[  62 -115  413  -84    7 -292 -223   72 -105  100    4 -426 -567 -315
 -101 -123 -238  -88  -86  151  140  -30   48 -231   61  -79 -411 -149
 -198 -266    2 -138  -62   85 -233  371  153  153  125  -60 -132  -47
   68  -92  137] : <52>
[-146 -181  110 -238  137    7 -103   36   69   78   26 -257 -144 -265
  -71 -292   69  -58 -456   -5  242  -68  103  -95  163  -26  -59 -148
   55 -181 -259  -52  -22  256  -72   68   70  119  -28  381  -93    4
   44  184    5] : <48>
[ -20  172 -119   75  180   76  -16 -233   72    2   -4   13   77 -153
  -95 -108  190 -169   62  -94  133   88   22  189  -32  -67  -35  -13
   52   66  -16   99    7    1  286 -239  100 -256  -80  154 -270    8
  159 -103 -166] : <66>
[ -62  184  186  217  119 -260  -61 -152   32  -13   67 -124  -85 -212
 -323 -180 -350  -87  100   34 -115 -145 -112  -49 -158  -52  -57  146
   -4  -62   84 -189 -148 -162   81 -123   95   17  -32   -2  132 -166
  316  -37  158] : <56>
[ -99   27  147  -56  389  -13 -120  265  233  131 -298 -171  201  -34
 -136 -111  -25 -167   81  -94  -58  -25  122  -14 -181  110  -97   82
 -127  -94 -320    5  -38 -183  -95 -327  -89  -14 -109  152  116  -38
    6 -159  209] : <52>
[  65  200  178    0  244    0 -137  -77  -54  134  -60 -234  -84 -214
 -200  -88   60 -122  -54  -92  206  -31  129  -23  -58  -95 -235    6
 -104    0 -166  -28  -48  -44  -19  -38   37  109  -61    3 -197   -7
  117  -74 -182] : <48>
[  13 -103  199 -178  157  108 -151  306   73  118 -111  -49  176   56
  -25   79  449 -161 -200 -158  144   74  480   37  -43  -77 -318 -162
  171 -154 -200   55   73  133  108 -203  -59  434   40  447   -5 -147
  -46  -42 -230] : <65>
[-234 -226  210 -191   25   37 -155   69    2   61 -195 -467 -142 -245
  -53 -223 -276  -24  -19  132   14  -31   48   18  184    3 -104   70
 -166 -269  135  -53  282   38 -129  390    0   66    2  195  -69  -54
  -25  -84  286] : <47>
[ -89  -87 -153 -170 -179  264  -90   48 -148 -237   92  338  123  121
  259  149  689   50 -113   33  -80  182  261 -281  248 -210 -160 -366
  101  -88  273  155  108  256  264  450 -171  199  -74  149 -319  -86
  -93  151 -340] : <67>
[-198   40  -72   38 -255  229   28 -360  154 -356  101   90  178   81
  -63 -126 -132  202   63  151  -90  -84 -171  171   94   36  211  144
  165  259  203  337  -73  -38  204 -139   88 -307  -63  -52    9   35
  205 -227  184] : <48>
[ -32 -326  243  -69    6  -62 -191  199   -2   81  -36 -281 -458 -208
  112 -112  -40 -167 -157   93   85  -22  -91 -314  173  -69 -182 -102
 -297 -239 -155  -27 -140   29 -260  262  -45 -181   39   60 -122  -30
  -84 -169  117] : <48>
[ -94 -198   34  -88   35   62   14  -35    9  142   17 -207 -172  -42
   36 -101    9  -67 -223  101  142    0  155  152  100  -51 -114 -164
  207 -150  146  -28   34  -59  162    6  -53  167   22  421  -47 -106
   93  -56  -28] : <48>
[-140  -14  -85 -129 -253  272 -281  -32  228 -247  356  -14  221   57
  163 -223  156  -40 -343   53  -41   15 -165 -268  160  -57  144  -69
  112  165 -160  459 -291  326  286  105  203  -85  -90   97 -199  -63
  162   42   45] : <48>
[  87  166   22  110 -128   55  -31  -87   36 -323   94  169  183  204
  -44  143  179   57 -160  -29  -86  -57  -57 -138 -201  -38  -28   31
  310  104   24   30 -323  -12  222 -227   -3    2  -10  -81  212 -138
  197  -58  -33] : <52>
[-256 -245  194 -172 -384  276 -139   40   94 -333  243  -75   86  150
  163  -33  116  148 -369   97 -153 -141   12 -194  194 -111   37   -8
  241 -142  135  201 -140  109  212  269 -192  270   46  301  119 -247
  184   -7   60] : <48>
[-360   10  -77  -62  103  189 -132  -73  238 -119  122  -87  261 -325
 -111 -422  -27  -55   20 -100  -69  -37 -251  -72  199  -76  310  203
 -269  -28 -148  232   95  244  165   -3  145 -316 -196  220 -268  -13
  130  100  130] : <52>
[-390   43 -413 -249  103  408  109  -90  249 -280  -26 -166  335  -19
  145 -262  110   41   14  -96  -59   54 -211  306   11   79  250   21
   53 -163  238  213  258  103  592  -88  -72 -327 -232  309 -375   82
  139  134  126] : <52>
[ -64 -317   -3 -190 -215  273 -157    2  -76  -59   57  168  -53  -26
  246   46  550    3 -120  116   86  184  253 -209  455 -200 -132 -310
  -52  -23   71  321   96  297    8  437  -46  -13   16  188 -316  -13
 -169 -105 -244] : <65>
[   4  327   54  155  355  -83 -160  112  -11   33 -155   15  100 -113
 -158    9  107 -264  341 -150 -160   53   36 -163 -242  -80 -218   44
 -281  -68  -75  -74   -5 -192   74  -89  -78  -83 -159 -133 -192  -80
   83  -97  -78] : <66>
[-133   97   75  -43  -25  -83  -24  -78  134 -315  188 -120 -110 -183
  -41 -134 -121  107  286   48 -239  -26 -333 -199  -25  -85  -17  -26
 -266 -227  128  176 -132   96  221  115   42 -294  -39 -214 -179  -15
  303  -50  243] : <65>
[ 170  -94  -46  111  -76    7 -224  -96 -185  176  -37  283  -92  100
   65  101  271 -185 -165  266   88  196  298 -256  207 -103 -172 -312
  180  325  -91  140 -123   36 -254  199  157  -18    5   14  -16  -49
 -168 -215 -150] : <60>
[-121   98   24 -170  -20   94  -61 -169  168 -334 -152  -63  277    2
 -113 -121  -34  209 -110   82  -60  -66  -53  -71  -17  140   79   81
  140   87 -107  139 -109   98  -35    5   51 -161  -73 -138  161   84
  120  -26  310] : <60>
[-110  135 -132  -24  255  136 -107  -65  220  155  156 -687 -172 -222
   39 -330 -326 -393  -10  -94  158   68 -378  360 -194  -16   37   83
  -71 -166 -115  209   33  -16  469 -295  251 -440  -58  318 -462  -37
  332 -197  144] : <47>
[  72  -66  330  311 -148 -409   44 -186 -139  -48  122    2 -408 -254
 -332  -38 -386   95  153  165  -42 -145 -136 -114   10 -152 -127  114
  -47  -91  363 -297 -143  -85  -88   14  182   42  122 -121  243 -179
  194 -122  146] : <56>
[ -92  -14   38  242  174 -205  116 -334  137  146   15   -6  -30 -291
 -328 -253 -232  -95   81   36   76  -63  -25  291   16  -39  108  139
  149    5  108 -137  -48 -144  174 -397  157 -178    5  342  151 -123
  275 -117   93] : <52>
[ -44 -117  -59  -89  -11   37 -125  -59  -41   35  106  -56 -261 -183
  233  -83  278 -123   26  116    8  160   25 -245  267 -171 -203 -328
 -189 -203  217  112  -61   63  218  499  -93  -91  -47   58 -450  -36
   53  -17 -141] : <56>
[-129 -258   46 -181 -213  269 -164   84  171  -67  276  -16  -21   61
  151 -122  266  -74 -318   29  175   60  118   65  213  -93  -31 -190
  173   62 -141  446  -30  320  198 -144  197   36   52  438 -247  -48
   26 -120 -106] : <56>
[  -1 -177  170    6 -164  -79  -47 -233 -172  -62  -94  -85 -199 -179
 -149  -54  -21   44 -351  134  214  -62  163    7  174  -56 -124    0
  282  -49  192 -270   54  123 -115  238   98  132  103  189  156  -92
    6   20  -13] : <66>
[-145  170 -239  -94  144    9   86  -89  239 -196  -11  318  438   24
  -90 -119  208  188  297   45 -213  120   51  -15  -10   47   78 -160
   43   72  152  246  -16   96  331 -176   81  -65 -182  -32  -74   68
  133  101  147] : <67>
[ -14  230 -256   21  380  -51  -52 -354  -14  176 -298 -404 -129 -356
  -49 -273 -115 -323   17   13  204  110  -54  211  -64   88 -138  -38
  -29 -107  159 -246   77 -189  251  186   21 -380 -161   23 -382  104
  138   -2   17] : <52>
[-186  -18   38 -208  -33  196  -62    9  278 -334 -129 -135  504   33
  -78 -128  115  122 -313 -114  -36 -103   10   31  -62  116  128  203
  301  -93  -86   29  -68  185  240 -148  -31   63  -50  233  276  -86
  139  111  217] : <47>
[-146 -410   51 -130 -174   96  -66 -100  141   53  377  -37 -348 -199
  164 -212  188  -90 -189  147  193  125  -13   49  411 -203   25 -296
   30  -82 -102  435  -26  347  135    4  233 -250  133  516 -340  -47
  110 -181  -55] : <60>
[-189 -208  300 -146 -173  -19 -259   54   36 -155   -2  -13    4 -167
 -100 -154   94   -4 -229   73   11  -47  231 -191  236  -60 -140  -26
   52  -84  -64   43   75  292 -144  278  101  205   66  234   22 -106
  -16   30   73] : <67>
[-116  218   21  311   15  -31  137 -319   30 -110  106   72   47   28
 -264  -57 -419  154  390  159 -281 -150 -267   86 -117  -65  182  224
  -18  166  287   80 -137 -406  128 -266  -25 -194 -105 -167  190 -118
  344 -277  221] : <48>
[ 167 -205 -256  140 -107  120  125  -37 -158   41  -55  417  -22  145
   91  227  434  -26   91   78  145  243  174  112  142 -133  -73 -234
  153  162  321   77  120   98  130 -187  134 -161   -1  120  -99    6
 -247 -187 -267] : <65>
[-195   91  -61  -95 -148  202  -85 -179  369 -339  240  261  351   53
   41 -134  276  103  244   32 -156  100   -1   68  119  -31   71  -87
   37  188   10  653 -130  172  434 -210  143 -241  -56   44 -270   33
  255 -195   52] : <66>
[-162  -70  -81 -419  -12  139   45   49  119 -270 -144   90  309  132
  144   15  364  368  -30  148 -163   93  254 -185  142   66 -113 -332
  146 -183  247  157   26  140  192  360 -219  299  -96   11    6   48
   17  185  158] : <67>
[ -10  197  136  100  203 -162  156 -173   94 -175  -47   89  150 -174
 -371  -21   43  131  193 -138  -43 -104   -2   90 -187  -58  -28  127
   49 -110   20 -127  -80  -23  163 -417    3  -46  -18    9  196  -62
  280  -11   17] : <65>
[-258  -28 -120   11 -373  237   28 -184   15 -435  278  519  352  185
   60   49  353  270   94  122 -324   23   88 -127  240 -186  133 -104
  225   88  482  283   34  136  414  190  -93  158  -75  130  -28 -179
  153   73 -107] : <52>
[-120  -99    3 -132   38  156   86 -151  -52    7 -392 -406  -69   59
   22   15 -174   27  -49  143  114   -1  196  455  -46  132 -181   24
  297 -174  438 -173  293 -306  154  103 -194   75   21  247   48  -26
   34 -217  164] : <66>
[-176   62 -117  -68   24  339 -151  113  155 -179  156  -50  221   58
   51 -103  206 -200  -99 -170   -6   40 -109   73  -73  -75   98   37
   20   32 -238  348   72  226  280 -315  126 -244 -104  276 -278  -47
   82  -78  -75] : <65>
[   6  -50    8  -68  223   84 -101  136   20  194 -173  118  244   11
 -133  -59  260  -51 -229  -21  146   39  324 -108   65   -5  -47  -95
   95  144 -263   11    2   83 -175 -174   63  238 -119  228   99  -14
 -162   44  -94] : <56>
[-109 -206  135 -361 -159  233 -271   71  -22 -121  -16 -393 -133  -17
  180 -119  124  -29 -619   97  204  -22  124 -176  178   11 -163 -167
  191 -138 -149   81   -9  278  -73  439    3  179   33  232 -121  -22
  -30   66   45] : <52>
[-110  111  -34 -133  181  137   17 -206  -53   12 -105 -227   49 -179
 -116 -139  122   -2 -190  -64  197  -24  166  180   27  -45  -99  -35
  150 -122  117 -121  158   14  218   77  -71  156  -91  257 -181  -11
  138  122 -158] : <56>
[ -23  388  -60   46  326   -7   45  -61  242  -43   13  -86  280   59
 -158  -46  -29  -51  284  -98 -141   27  -50  187 -368   28  -53   18
   86   -5  -26  166 -141 -217  434 -503   13  -53 -116   21  -41  -65
  371 -133   98] : <67>
[ 130   43  240  121   53 -277  -69 -227  -36  -25   19  158 -211 -270
 -292  -43   78  -12   84   71  111    2  112 -147   71 -108 -198 -104
  -56   79 -166   14 -178  128 -213  -97  221 -162   77 -129   29   26
  111 -159  -48] : <65>
[  -3   87   29  185   75 -153  203 -213  209 -159  170  118   28  -96
 -270  -67  -99   86  241  -39  -52  -54 -209  204 -167  -56  108   83
   97   -6   38  101 -188   -7  284 -646  188 -315   31   75  154  -60
  343 -175  128] : <65>
[  11 -184   17 -128   35   10   17 -159 -127   58   25   26 -381  -62
  106    0  282  -12 -295  182  194   51  212 -107  210  -96 -200 -426
  163  -85  -46   15 -106   29  -98  191 -112  -22   36  207 -132   28
   30  -48 -168] : <56>
[  -1 -128  -89 -154   32  111 -201   65  159  -30 -143    6   18   23
  208  -91  273 -140 -153  101   65  123   78 -220  134   93 -128 -234
  -41   74 -187  223 -221   55  -31  130  -15 -257  -90  -38 -182  119
 -115 -133   66] : <48>
[  65 -142  -71  -55  180   48  -62  -13  -54  191 -365  270  194  -79
 -184  -36  332  -40  -95   52  275  151  435   35  205   42  -80 -139
   72  269 -204   25  193  201 -351 -149  214  -29  -79  135   40  153
 -356  -68 -103] : <65>
[ 169 -202   96 -153 -264   17 -246  129 -245 -173 -212  246  -24  104
  156  227  512   79 -307  173   67  146  372 -515  240  -55 -357 -310
  120   32  127  -87  -60  276 -267  626  -20  280   34 -189   38   -9
 -338   63 -129] : <67>
[ -61    6 -183  172  124   98   69  -39  204  -35   62  118   89  -55
  -83 -117    7 -131  229  -85   33   86 -268  218  -69  -32  213  120
  -98  149  -99  261    4   41  191 -623  268 -583  -89  140 -155   39
   46 -256   77] : <67>
[ -14  -90  -35   80  304  -53  -22   32   94  332 -258  -62  134 -176
 -191 -169 -118 -107  165   59   78  101   70   82   74   21   61   84
 -136   84  -58  -11  107  -79 -136 -209  179 -124 -105  157   70   -4
 -115 -164  179] : <60>
[-174 -207  225 -127 -125  137 -232  122  -18  -67  393 -284 -406 -240
  144 -142  180 -232 -260  -72  109   11  -96 -151  194 -302 -135 -140
 -143 -321 -149  211   44  335  160  209   68  -42   98  434 -462 -181
  160  -38 -193] : <67>
[ -79  282 -250  -39  205  243  -85 -181  147  -74 -168   22  514  111
  -77 -107   62   -7   11   37 -106   51    1   -6  -86  102  164   49
  132  267 -160  235  -77  -76  111 -135   20 -199 -232  -81   45   49
  105  -68  138] : <65>

[  -7   -9  -77 -215  -52    1   43 -402   64  -92   61  -25  -30  -82
 -148  268  -89   -9 -368    5   85   13   60 -292  149   31 -137  239
  188   -7  166 -116  -82  285  294  -50   -8   22 -141   23   73   28
   -1 -113   -1] : <235>
[-184 -148  236  -15  312   -3  -22  122  119  184   91  105   -1   58
  117    6  -15  136   97  149    6 -153 -146  110   10   55  -67   -7
 -124   65  -38 -167  101 -229 -179  123   89   17  156 -284 -225  -58
   42  233  -88] : <238>
[  41 -128  -93 -398 -285 -108   81  -15  -75  -37  -56 -195  111   30
   95  102  -15  290   88  164  -57  -54 -110    3   39  156  152   83
  188 -130   28 -140 -167  160   92  -10  -30   94 -127   20  183   61
 -246  -23 -156] : <245>
[ 365 -212  -66  212  -16  -40  -75  -69  -46  -57 -197 -105  109  -39
 -223   53  -38 -204   62   69  -51  183   -7  237  -51   -4  -29   15
  -13  168   17 -219   42 -170  -22  -85   24  -76  109 -104   98   57
   38  367 -159] : <233>
[ 275 -168 -134   26 -258  118 -166  196 -320  -79   -1  -50  200 -234
 -138   81 -105   59 -144  131  -12  171  -76   14   26  142 -163  237
   80  107   35 -205  -85  170  118  -24 -268 -211  132   35  152   86
 -103  190   12] : <238>
[ 227  216  -49  287  -95  135  -10   39 -239 -150   94  -29   26 -232
 -156   57  -47   84 -276  -46  267   13  133 -404    9 -158 -318  190
 -187  186   70   37  333  250  -91 -252 -227 -334  186   81  -46    9
   18  -66   93] : <240>
[  94  -32   67   38   73 -120  172 -351  114   93  -32  -57   17 -118
  -38   27  125  102 -507  -90   48  155  279  -74  -88 -283  -74  143
  -91   87  135   76  -37  -46  -49  -91  100 -159  -48 -385  241  -74
  108  -96    3] : <235>
[ -66 -189  -53 -129  -48 -117   99 -291   70  178   60  -12 -137  -60
 -190   40  -87  -93 -256  -97  -54   48   33   40  157 -115  -53  174
  115   60  143 -208 -209  252  278  -37   37  175  -76 -137  180   40
  173  148  -54] : <257>
[ -60 -115  -43 -206 -168 -165  210 -348  275   59  190  -87  -78   96
 -154   54 -186  -52  150   -7 -114  -39   18   29   86  -36  211  -28
  161   26  186  -99  -47   50   98 -130  -48  342 -132  -72  141   90
   31  133  -71] : <230>
[ 171  -31   -3 -100   -1  -17  -29  -71  -59  -55   13  -82   -1 -138
    9  216  -70   31 -221  -14   72  -10   83 -281  131   34 -202  188
  -17  156   11 -114  124  198   62  -94  -89  -94   -7   36   27  -53
   -1  -32   26] : <244>
[ 185  107   23  102 -164  -12   48  167 -271  251   54  -36  106 -170
  -19 -164  151  227 -331  -96  132  211  140   59  -53 -111 -196  156
 -200  150   85   -2   28  152 -242 -235  -61 -426  272 -167  145 -162
   -4   40   23] : <240>
[  50   77 -153 -199  -96  122  158 -335  -24 -172 -122  -97   47  -72
 -127  247  -83  -16 -343 -135   82   32  131 -351  188   76 -100  195
  129  -80  130  -92  133  354  226  -27    4  -36 -215  161  158   46
   -2 -346  -59] : <244>
[ 142  119  -56  -45  -55  175 -123  268 -225 -154  152   25   80 -154
    4  224 -171   75  -80   -3  150 -106  -36 -345  189   94 -265  213
  -81  121   -6 -127  235  283  -31  -65 -217 -165   63  207 -110   32
   30  -16   48] : <238>
[  46 -136  -27 -157   54   14  -43 -136  168  161   49   29   96   38
 -138   84   -3 -108 -246  -83    5  219  -19  221   54   45  -40  155
  110   46  149 -231 -136 -152  187  110  113  -15  -63 -157  175  -34
   60  263 -158] : <230>
[   0  -29  -74  -73 -146  -60  153 -160  -63  -85 -121  -69  119 -106
    9   58   24  120  -36   79   42   -3   -6 -188   53  180  -87  101
  111   70  101  -52   -1  308  116 -169 -143  -76  100  159   17  106
 -152  -85    3] : <244>
[ 367  -49  -25  132  -14   62  -42 -121 -102  -85 -265  -52  -74  -97
 -132  134   -1  -44 -218  -66  218  147   92 -226   23   20 -168  126
   41   62  -75  -88  276  145  173  -97 -135 -190  -64  109  103  -33
  -60  -10 -112] : <244>
[  40  -42  192  108  206  -61  182 -210   41  -65 -249  -48 -202   15
  -50  141 -103   26 -192  -47  165  -30  163 -353  -21  -74 -125   90
   11    7  -56   79  379  154  -16 -197  -51  -59  -90  -68  -93  -44
   35 -230  -67] : <232>
[  -5  -85   51   14   83 -167  -46   71   30  378  111   95 -228  130
   82  -79   -7  133   55   17  154 -109 -130  100   48 -157   83  -25
 -109  -12 -161 -146  -41   46    3   18   15   30  -16 -210   -9 -170
  245  303  -32] : <238>
[ 119   44    6  200   32  253 -242  240 -191 -172  323  167 -104 -196
 -238  168 -260 -130  232   98  107 -286 -177 -213  273    4 -336   82
 -158  232   25 -306  288  208  -67  -58 -210   79  251  174 -341  177
  112  361  -19] : <257>
[-201 -154   -4   81   57 -116  254 -326   86  185  -61 -176 -140  106
 -104 -130  -50  102   76   67  -53 -161  -52   58  -17 -172  131  -77
  -79  -56   13 -146  102    1  -21   -2  179  178   47 -268   11  -51
   73   42  -82] : <257>
[-135   84    1  -43   67  162   97  -64   12   68   86   17   31  -49
   80  -14   68  284 -101   17  137 -177  -51 -190   77  -19  -76   38
 -146  -52   16 -103  215   39  -30  152   41  -60   42  -69  -32  -39
  -52 -110  -40] : <245>
[ 178  -21   39 -263  -34  221 -133  239   39   86  269  115   49 -130
  201   97   21  225   58  -25   17 -149  -42  -61  228   67    2  -12
 -175   43  -77 -230  182 -106  -89  300 -117   65 -116  -64  141  -21
  -28  108  -93] : <233>
[  11   36 -135  147  139   56  192 -203  178  106 -241   -7  -52   99
 -111  -63   61 -162  -79 -328  206   72   30  -56   95  -67  -30    1
  -37   26   18 -128  304   65  264   46   61    9 -103  166  131   28
  167   38 -184] : <230>
[ 145   17   87 -505 -177   -6 -112  388  -88  147  167   38   57   56
  259  149  -23  341   70   44   86  -25 -102    1  132  237   49  104
   73  -78  -74 -125  -23   95 -107   14 -120  -60 -127   42   73 -120
 -169   56 -142] : <238>
[ -32  123 -220  -84 -128  229   19   36 -132  -58  232 -126  265   -4
 -255  116 -216 -140   77  -43 -111  -32  -88   85  223  135 -105   88
  -88   79  240 -323  123   90 -163  -26  126  -31  191   95  -55   25
   92   91  -44] : <240>
[ 252   83  149  -15   89 -246  -32 -346  269 -102  132  130 -199   10
 -129  293  -49 -118 -229  -11  254   58  186 -263   -3 -196 -119  135
  109  166  124  106  -11   49   59 -353  -69   -4 -138  -78  -60   21
  117  172  -50] : <244>
[ -59  131   58  -71   97  -53  -47  183  -23   -6  156   68   13  114
   79  193 -167   61    7   58  188 -120  -76 -216   72   58  -72  105
  -34   21  -24  -22  116  139 -115 -140  -96 -131    0   24 -215  -57
  173   26   44] : <240>
[  67 -179   62 -112  127  -72   38 -298  205  122 -165   85 -203   14
  -46   35  170    0 -131  -65   96  -32   -5   85  100 -141   28    3
   55  -63   -7 -208  -87  -23  263  156  170  205 -224 -176  176   78
   56  186 -316] : <233>
[-202 -241   44 -468   70  -84   51   75  399  368  137  130  118  222
  256   -8   -4   77  309  -19 -113    8 -233  340  147  369  251  -81
  178  -10   15 -260 -143 -217  159  270  -17  264 -112  -14  103  -31
  -33  326 -148] : <245>
[  82   38  -65  -41  132  229  118  -97 -123  318 -340 -111  177  -80
  -17 -140  363   98 -471 -307  101  247   96  205  100   64 -252  120
 -201    6   65 -287  186  -23   -7  195  405 -364  145  -85  230 -243
  -78 -108 -267] : <244>
[ 295  112  -29 -165  -80  175 -243  427 -139  233  204  185   83  -77
  101  -12  192  147   93 -110  161   -3 -131  229  218   68 -132   15
 -194   90  -27 -305   12  -14 -145  125   19 -139  110   61   74  -61
   -1  384 -223] : <258>
[ -67   61   59  -48   15  128   81  -21 -115  -95  108    4  319 -137
 -157  184 -178  -30 -309   45  -71  177  104  -79   38  233 -296  274
   40  162  293  -38   59  123 -221 -225  -32 -313  279  -51 -147  -10
  -22 -122  107] : <245>
[-214   40   49 -268  -35 -215  159  -12   67  190   98   -5   74  200
   16   60 -112   21   80   20   -6   23  -68  106   74  203   41   67
  133   14  160  -67 -134  195 -114 -278   53  -22   97    4 -131  -70
   69   65  -29] : <240>
[ -23 -226  -41 -129   43  -48  192 -205  280  268 -103  -16   24   59
  -28 -161  184  -23  106 -170 -131   48  -26  418   84  -73  170 -113
  -17   12  106 -266  -89 -210  107  208  228  275  -76 -193  308   95
   41  287 -321] : <232>
[  80 -139  -24 -370  -37   19  -45  279   37   25  -49   78   93   91
  145  159  -50   26  239  -40  -49  -48 -151  157  204  228  125    8
  122  -80  -48 -243  -73   50   71  158  -53  173 -220  101  131  138
   36  164 -255] : <232>
[  12 -118 -123  -78  -61  -43   74 -207  142  -78   39  -27  133    2
 -251  120 -133 -244   68  -24 -109   80  -48  152  116   81  -33   97
  161  139  253 -223 -125   42  153  -99   35  167   45   67   47  204
   58  287 -135] : <238>
[  42   52   68 -294   -2   41   84  -15  -20  141    7 -100   51    9
  178  117   26  279 -204  -45   83    4   76 -181   85  137  -46   98
  -43  -40  -25  -61  204   79 -113   13   32 -168  -60  -59   73 -236
 -120 -241  -30] : <235>
[ -87  -22  -62 -388   92  196   82 -223  305  146   59 -102  185  141
 -109  138  -36 -131 -129 -221  -47  159  -25  145  197  282  -27   88
  113    4  220 -334  180 -220  159  224  252   75  -97   52  132 -120
 -113   44 -247] : <240>
[-323  257 -146 -271   35  124  385 -143  112    3  -63 -194  365  233
  137   54  -22  164  139  -88  -24 -106  -37  -85  107  321  104  -56
  -53 -126  167  -65  319   37 -243    6  254 -100   63  179  -96 -103
  -79 -403  -51] : <258>
[ 112   81   77 -122  -54  -38  137  -94  -30  157    3  -56  133   37
  -31   46   16  112 -217  -47   15  204  161   86  -30   65  -21   76
  -25   15  134   11   60    4 -300 -215  101 -268   83 -190   74 -200
  -15 -109  -35] : <235>
[ -65 -247    8 -172  126 -108    1 -113  148  196  -33   85  -45  122
  -86  149 -173 -177 -189  -64  -43  141  -44  155  106   65   49  153
  195  -30   29 -197 -200   55  247   73   31   93 -192 -162  116  -26
  277  182  -66] : <238>
[ 213  -43  -79   17  -33  -48  -35 -111  161 -153  -55  141  -74  159
 -193  199 -172 -277  348   13   95  -26 -108   38  122   85  142  -91
  183  -15   14 -149   50   60  138 -112 -119  211 -181  191  -31  219
  160  300 -202] : <244>
[ 129 -101  -10 -170  -77   53 -130  -84  119 -213  332  102  312 -107
 -182  364 -303 -202  -94  174 -171  170   27   19   76  238  -72  193
  194  191  278 -115 -176  -96  -44  -91 -196  -34   35  -92   -9  137
   62  205  114] : <244>
[  14    1 -157 -390 -121  -67   52  -32  207   45  108  -15  134  286
   20  213 -213  -59  202  -40  -22   39 -115  107  132  220  286    2
  217 -129   59 -146  -72   -2   83   21    2  147 -278  113  121  -13
  112   94 -104] : <245>
[ 293 -287  128 -100  -46 -321 -145   20  160   45  -30  159 -284   30
   18   95   12  -62  358  135   73  -97 -137  131   85  -37  103  -69
  164  120 -110 -178 -206   52  199 -130 -182  335 -138   -3   28  204
   24  584 -264] : <233>
[-275 -118   41 -174  -45 -298  305  -80  -36  460 -115 -177  -38  196
  108 -201   33  215    1   -6  -66   16  -43  219  -14   45  157  -13
    1  -74    8  -88 -124  202 -113 -168  159  -35  109 -227   64 -224
   70  -40  -30] : <240>
[ 153  207  141 -342   88   13   18 -108  193  -54  155  118    5  -11
  157  340   15  204 -559 -156  259   88  275 -393   43 -113  -70  239
   29  -69   68  175   90   10  -25  -18  -36 -189 -387 -158  170 -116
   72 -304  -27] : <258>
[ 309  155 -219 -367 -454  184  -32  157 -218 -135  220  -93  444 -168
  -47  229 -117  109 -179  -44  -61  256   92  -54  139  313  -81  243
  113   77  246  -94  -47  208 -114 -142 -205 -285   31  206  253   -1
 -179 -113   49] : <258>
[-344  -11  -63 -241   91  -55  340 -423  380   -2  -13  -92   87  162
    7   93  -85    2  -36  -86  -10  -65    1 -165   82  122  109   39
  161  -48  193  -49  105   35  221   37   81  197 -153   59   35   65
   -6 -172  -58] : <230>
[ 122 -111  -89  246  -66 -226  100  276 -146  126 -218  -98  -51  121
   78 -188    2   62  436   17   60 -123 -142  162  -43 -136  178 -153
 -157   45 -195  -91   89  109 -116 -152 -101   33   80   11   41   84
  196  290 -117] : <230>
[  84  -51   94  -61   52 -161 -150  105  -64   11   98  207  -95 -109
   58  191  -18   72 -224   87  193  -36  -28 -171   74  -68 -193  230
   65  101  -11  -33 -236  276  130 -138 -183  -90  -28  -66  -61   81
  167  202   21] : <232>
[  32   28   52 -391   26  160  -12   43  124  107   72  111   54  -35
   52  101  142  125 -167 -171   95   26  -17   56  208  107 -115  130
   40  -28  122 -228   17  -15  109  190  123   48 -130   26  139   29
 -127   79 -310] : <238>
[ 102 -183   28  357   84 -212   90 -375  173  -57  -17  103  -51 -167
 -199  -10   30 -150 -162   68   18   63  128   -4 -102 -312  -65   46
  -19  238  144   30 -163  -17  107 -181 -116   43   83 -283   86  234
  235  297   39] : <244>
[ -44 -174   23   27 -102 -240  135  -39 -166  198 -162 -111 -116  114
  -45  -71 -106  141   30  143   16    8  -75   78  -72  -17  116   38
   81  -94  -76  -55  -92  248  -25 -217  -39  -46   44 -173   12  -84
   74   46  -19] : <257>
[ -20  -81 -158   92 -256 -350  264 -443   42 -191  -55 -170 -107    3
 -167   67 -166   43  -61  139   54  -68   69 -297 -103 -258  163   96
  195  -18  109  137 -180  373  247 -353 -213  148 -150  -42  143  224
  109  -53   90] : <230>
[-270   50  107 -419 -113  -60  247  -18  147   54  170   50   63  155
  199   79 -117  344  174  120  -15 -168  -62 -119   58  215  227  -24
  143 -189   81   57   17  128 -141  -56 -101  124 -132  -33  -43   23
 -114 -218  -29] : <238>
[ 115   78    4 -154  -21  -67  157  159   20  147 -251  -37  195   94
  272 -107  325  311   43 -102  148   75    6  156  -62   57   97  -53
  -85  -69  -32    0   55  -86 -151    8  111 -196  -25   -9  186  -32
 -133  -19 -265] : <258>
[-131  115   29   75  192    8  118 -514  254 -150   55  167   12  -78
 -205  141  124  -39 -390    0  194  -24   95 -177    5 -209 -194  153
   40   33  297    9 -103   17  155  -51  166  -14  -13 -159  -60  195
   93   21 -105] : <258>
